Below are the code and all the weights of a small trained network. Each question names an input and a target symbol and asks about switching units off, where a switched-off unit gives its printed mean instead of its output.

import numpy as np


def w(rows, s, z=0):
    codes = np.array(rows[::2]) - 128.0
    scale = np.full(codes.shape[1], s)
    scale[-1] = z or s
    return codes * scale


def f(y):
    return np.maximum(y, 0)


def softmax(a):
    e = np.exp(a - a.max(-1, keepdims=True))
    return e / e.sum(-1, keepdims=True)


def log_softmax(a):
    a = a - a.max(-1, keepdims=True)
    return a - np.log(np.exp(a).sum(-1, keepdims=True))


def net(x, mask):
    ids = ['αδζηθλξσφ'.index(c) for c in x.split()]
    T = len(ids)
    res = E[ids] + P[:T]
    q, k, v = (res @ M[0].T for M in (Q, K, V))
    z = softmax(np.where(np.tri(T) > 0, q @ k.T / 2**0.5, -1e9)) @ v
    res = res + np.where(mask[0], z, O[0][:, -1]) @ O[0][:, :-1]
    y = f(res @ A[0][:, :-1].T + A[0][:, -1])
    res = res + np.where(mask[1:13], y, B[0][:, -1]) @ B[0][:, :-1]
    return log_softmax(res[-1] @ U[:, :-1].T + U[:, -1])


Q, K, V, O, A, B = {}, {}, {}, {}, {}, {}
E = w([
[26,101,186,54,177,111,141],'α',
[83,56,102,146,172,165,110],'δ',
[93,165,29,175,135,89,104],'ζ',
[112,112,182,226,189,126,92],'η',
[169,76,203,74,67,123,125],'θ',
[95,153,144,132,175,98,233],'λ',
[218,61,54,186,120,185,139],'ξ',
[236,3,214,122,134,205,133],'σ',
[98,170,232,184,182,79,138],'φ',
],0.013)
P = w([
[61,228,87,65,101,186,170],'0',
[150,68,103,95,178,22,101],'1',
[117,48,184,215,18,114,137],'2',
[117,175,81,120,158,135,176],'3',
[120,84,106,82,186,54,86],'4',
[120,84,227,254,17,80,141],'5',
[97,136,98,88,168,154,186],'6',
],0.0093)
Q[0] = w([
[36,71,187,254,44,105,205],'head 1',
[127,3,94,58,25,46,163],'head 1',
],0.0083)
K[0] = w([
[89,242,139,105,96,253,111],'head 1',
[131,148,84,38,5,161,107],'head 1',
],0.012)
V[0] = w([
[206,172,145,63,151,16,251],'head 1',
[108,104,89,63,135,123,124],'head 1',
],0.014)
O[0] = w([
[1,64,122,101,149,103,240,4],'head 1',
[219,120,92,118,127,56,147,105],'head 1',
],0.012,0.0025)
A[0] = w([
[107,248,136,61,160,138,110,121],'neuron 1',
[135,170,156,71,50,163,125,199],'neuron 2',
[129,172,32,122,120,198,181,88],'neuron 3',
[77,91,136,114,29,126,137,2],'neuron 4',
[143,80,116,90,147,105,194,155],'neuron 5',
[142,43,122,128,129,164,95,146],'neuron 6',
[164,89,153,226,161,65,127,193],'neuron 7',
[88,131,164,200,65,175,129,180],'neuron 8',
[176,197,152,74,159,196,204,146],'neuron 9',
[48,171,83,128,188,153,127,184],'neuron 10',
[57,203,52,142,43,125,126,94],'neuron 11',
[149,166,138,153,48,151,135,78],'neuron 12',
],0.011,0.0044)
B[0] = w([
[122,15,177,108,71,46,120,165],'neuron 1',
[83,131,58,74,124,170,93,159],'neuron 2',
[141,254,46,160,122,55,166,149],'neuron 3',
[114,105,90,195,138,101,137,155],'neuron 4',
[153,122,96,137,103,174,43,202],'neuron 5',
[119,195,194,104,167,74,180,177],'neuron 6',
[181,98,70,50,96,110,152,247],'neuron 7',
[75,196,149,140,98,198,153,208],'neuron 8',
[154,31,96,159,130,228,182,153],'neuron 9',
[194,110,173,160,149,77,61,197],'neuron 10',
[149,129,223,92,41,176,178,152],'neuron 11',
[128,178,141,201,186,132,93,173],'neuron 12',
],0.012)
U = w([
[132,52,113,74,147,74,105,165],'α',
[150,166,103,141,197,131,24,166],'δ',
[134,168,155,133,73,109,148,174],'ζ',
[88,185,156,177,117,220,68,113],'η',
[60,106,78,112,67,197,152,195],'θ',
[122,82,96,254,120,155,175,55],'λ',
[127,184,75,189,139,177,172,4],'ξ',
[139,131,146,139,116,234,195,117],'σ',
[48,129,187,190,111,156,191,193],'φ',
],0.0065,0.0018)

Each question gives the input, a string of symbols that net reads in full, and the target symbol t.
The units are the heads (2 rows each of Q, K, V and O) and the neurons (one row each of A and B). Each row of codes is followed by its name. A weight is (code - 128) times the scale printed after its matrix; where a second scale follows, it is the last column's (O, A, B and U).
mask holds one flag per unit, heads first, then neurons. A switched-off unit (its flag False) gives its mean, the last column of its rows in O or B, instead of its output. The means were averaged over made-up inputs and are rounded, as every weight is.
A unit's drop is (log p(t) with every unit on - log p(t) with that unit switched off) / (log p(t) with every unit on - log p(t) with every unit switched off).
The circuit of an input: a set's keep is (log p(t) with only the set's units on - log p(t) with every unit switched off) / (log p(t) with every unit on - log p(t) with every unit switched off). Starting from the 12 units with the biggest drops (on a tie, the unit counted first), units are removed one at a time, each time the one whose removal leaves the highest keep (on an exact tie, the one counted first), for as long as the keep stays at least 0.8.
circuit, biggest first: the units of the circuit, biggest drop first
most important unit: the unit with the biggest drop
top k neurons: the k neurons with the biggest drops, biggest first
input α φ η η θ ζ, target α: top 2 neurons -> (neuron 7; neuron 8)
input δ η φ, target δ: circuit, biggest first -> (head 1)
input α η δ θ η λ, target α: circuit, biggest first -> (head 1; neuron 7)
input δ η δ δ ζ, target α: circuit, biggest first -> (neuron 8; neuron 12)
input φ θ θ δ ζ α ξ, target ξ: top 2 neurons -> (neuron 3; neuron 1)
input φ λ σ, target φ: circuit, biggest first -> (head 1; neuron 6)
input ξ ξ λ η δ δ ζ, target ζ: top 2 neurons -> (neuron 11; neuron 3)
input φ λ η, target φ: top 2 neurons -> (neuron 8; neuron 5)
input η θ ζ θ, target θ: circuit, biggest first -> (neuron 10; head 1)
input σ λ ζ δ η, target α: circuit, biggest first -> (neuron 8; neuron 7)
input α η θ, target α: circuit, biggest first -> (head 1; neuron 8)
input η η η, target η: circuit, biggest first -> (head 1; neuron 8)
input α λ η η η ξ, target α: circuit, biggest first -> (head 1; neuron 7)
input ζ η λ θ φ, target α: top 3 neurons -> (neuron 8; neuron 12; neuron 10)
input ζ θ α ξ η, target α: top 3 neurons -> (neuron 7; neuron 8; neuron 12)
input λ φ φ θ, target λ: top 2 neurons -> (neuron 4; neuron 7)
input η ζ η λ, target λ: circuit, biggest first -> (neuron 9; neuron 7; neuron 8)
input θ η η, target θ: top 3 neurons -> (neuron 7; neuron 10; neuron 8)
input θ θ η θ η η, target θ: most important unit -> neuron 7
input δ η ξ, target δ: top neuron -> (neuron 12)
